Below are the code and all the weights of a small trained network. Each question names an input and a class and asks about switching units off, where a switched-off unit gives its printed mean instead of its output.

import numpy as np


def w(rows, s, z=0):
    codes = np.array(rows[::2]) - 128.0
    scale = np.full(codes.shape[1], s)
    scale[-1] = z or s
    return codes * scale


def norm(h):
    return h / np.sqrt((h * h).mean(-1, keepdims=True) + 1e-5)


def f(y):
    return y / 2 * (1 + np.tanh(0.7978845608 * (y + 0.044715 * y**3)))


def log_softmax(a):
    a = a - a.max(-1, keepdims=True)
    return a - np.log(np.exp(a).sum(-1, keepdims=True))


def net(x, mask):
    res = np.array(x, float).reshape(1, 3) / 4 @ E
    u = 0
    for l in range(2):
        y = f(norm(res) @ A[l][:, :-1].T + A[l][:, -1])
        res = res + np.where(mask[u : u + 8], y, B[l][:, -1]) @ B[l][:, :-1]
        u += 8
    return log_softmax(norm(res)[-1] @ U[:, :-1].T + U[:, -1])


A, B = {}, {}
E = w([
[1,249,134,133,145,176,89,132,95,164],'x0',
[117,109,17,39,70,163,149,181,92,135],'x1',
[71,47,171,181,140,115,109,161,133,180],'x2',
],0.005)
A[0] = w([
[168,156,103,111,121,150,138,139,118,116,4],'0.n0',
[188,77,114,138,149,127,145,143,141,133,128],'0.n1',
[250,94,163,159,145,122,135,124,135,124,57],'0.n2',
[128,179,189,165,147,136,131,126,139,126,7],'0.n3',
[195,153,153,133,148,131,135,90,149,115,26],'0.n4',
[151,125,86,117,166,120,139,179,121,100,129],'0.n5',
[214,130,122,134,127,127,138,117,128,111,68],'0.n6',
[186,141,145,149,142,149,139,134,125,116,166],'0.n7',
],0.012,0.0024)
B[0] = w([
[98,99,41,123,143,60,92,85,184,211,157],'0.n0',
[86,90,164,59,47,171,158,196,110,77,217],'0.n1',
[199,113,176,76,83,66,167,48,125,2,254],'0.n2',
[103,165,165,225,167,176,88,57,149,187,186],'0.n3',
[114,35,103,77,77,162,142,165,55,136,179],'0.n4',
[94,83,131,104,155,145,110,59,83,188,163],'0.n5',
[249,226,223,183,193,105,58,228,195,138,194],'0.n6',
[130,173,172,97,128,22,59,116,86,92,164],'0.n7',
],0.0084,0.0086)
A[1] = w([
[32,160,187,236,188,206,163,194,88,121,26],'1.n0',
[188,231,102,41,181,135,116,178,213,129,91],'1.n1',
[141,98,80,52,45,105,122,139,53,95,253],'1.n2',
[209,179,204,83,136,102,73,165,133,96,71],'1.n3',
[28,210,176,115,92,187,128,90,79,108,100],'1.n4',
[51,150,79,129,141,205,144,102,142,153,100],'1.n5',
[38,38,92,113,129,233,196,171,152,172,146],'1.n6',
[80,139,181,222,157,138,130,2,113,138,135],'1.n7',
],0.009,0.0012)
B[1] = w([
[46,127,229,99,254,69,152,126,189,94,234],'1.n0',
[81,96,74,123,167,91,156,75,52,135,164],'1.n1',
[123,222,143,166,174,126,45,118,95,178,255],'1.n2',
[86,107,93,157,58,201,163,173,153,145,226],'1.n3',
[176,92,116,155,93,153,81,115,191,234,218],'1.n4',
[167,117,193,114,79,136,117,186,75,63,229],'1.n5',
[153,120,11,136,50,113,165,136,114,138,228],'1.n6',
[153,163,35,157,134,207,162,118,116,115,234],'1.n7',
],0.0097,0.0088)
U = w([
[82,185,168,185,251,202,128,106,198,161,171],'0',
[84,87,193,121,133,94,125,206,223,186,95],'1',
[174,116,251,92,62,124,124,157,128,25,174],'2',
[144,144,148,106,172,116,158,136,137,112,2],'3',
[159,129,114,206,95,212,166,79,153,98,98],'4',
[65,104,94,142,150,60,229,174,159,67,87],'5',
[94,118,99,79,229,68,114,54,86,147,105],'6',
[134,153,50,103,54,124,80,171,69,193,161],'7',
],0.011,0.0054)

Each question gives the input, the list of numbers given to net, and the class t.
The units are the neurons (one row each of A and B). Each row of codes is followed by its name. A weight is (code - 128) times the scale printed after its matrix; where a second scale follows, it is the last column's (A, B and U).
mask holds one flag per neuron, layer by layer. A switched-off neuron (its flag False) gives its mean, the last column of its row in B, instead of its output. The means were averaged over made-up inputs and are rounded, as every weight is.
A unit's drop is (log p(t) with every unit on - log p(t) with that unit switched off) / (log p(t) with every unit on - log p(t) with every unit switched off).
most important unit: the unit with the biggest drop
top k neurons: the k neurons with the biggest drops, biggest first
top k neurons in layer l: the k neurons of layer l with the biggest drops, biggest first
input [2,-5,-6], class 0: top neuron in layer 0	[0.n3]
input [-1,-7,1], class 4: top 2 neurons	[0.n3; 1.n7]
input [1,1,0], class 7: top 4 neurons	[0.n3; 0.n2; 0.n6; 0.n7]
input [8,6,7], class 1: top 2 neurons in layer 1	[1.n0; 1.n4]
input [1,-5,-2], class 4: top 3 neurons	[1.n7; 1.n2; 0.n7]
input [1,4,-5], class 6: top 2 neurons	[0.n1; 0.n4]
input [5,-1,-7], class 4: top 2 neurons	[0.n6; 0.n1]
input [-6,6,5], class 7: top 2 neurons in layer 1	[1.n0; 1.n2]
input [7,7,7], class 1: top 4 neurons in layer 0	[0.n2; 0.n4; 0.n0; 0.n1]
input [1,3,8], class 5: top 3 neurons	[0.n2; 0.n1; 0.n4]
input [7,5,8], class 1: top 3 neurons	[1.n0; 0.n2; 1.n4]
input [3,1,0], class 1: top 2 neurons	[0.n2; 1.n0]
input [-7,6,-6], class 7: top 3 neurons in layer 1	[1.n3; 1.n0; 1.n1]
input [-1,-4,2], class 4: top 4 neurons	[0.n3; 1.n7; 1.n5; 1.n0]
input [-3,4,-4], class 7: top 2 neurons in layer 1	[1.n3; 1.n0]
input [-2,0,-7], class 7: most important unit	1.n3
input [1,1,-1], class 7: top 3 neurons in layer 0	[0.n6; 0.n2; 0.n7]
input [8,2,6], class 1: top 3 neurons in layer 0	[0.n2; 0.n6; 0.n3]
input [0,-4,7], class 0: top 2 neurons	[0.n2; 1.n0]
input [2,1,-5], class 6: most important unit	0.n1
input [-1,-3,2], class 4: top 2 neurons	[0.n3; 1.n5]
input [8,3,5], class 1: top 2 neurons in layer 0	[0.n2; 0.n6]
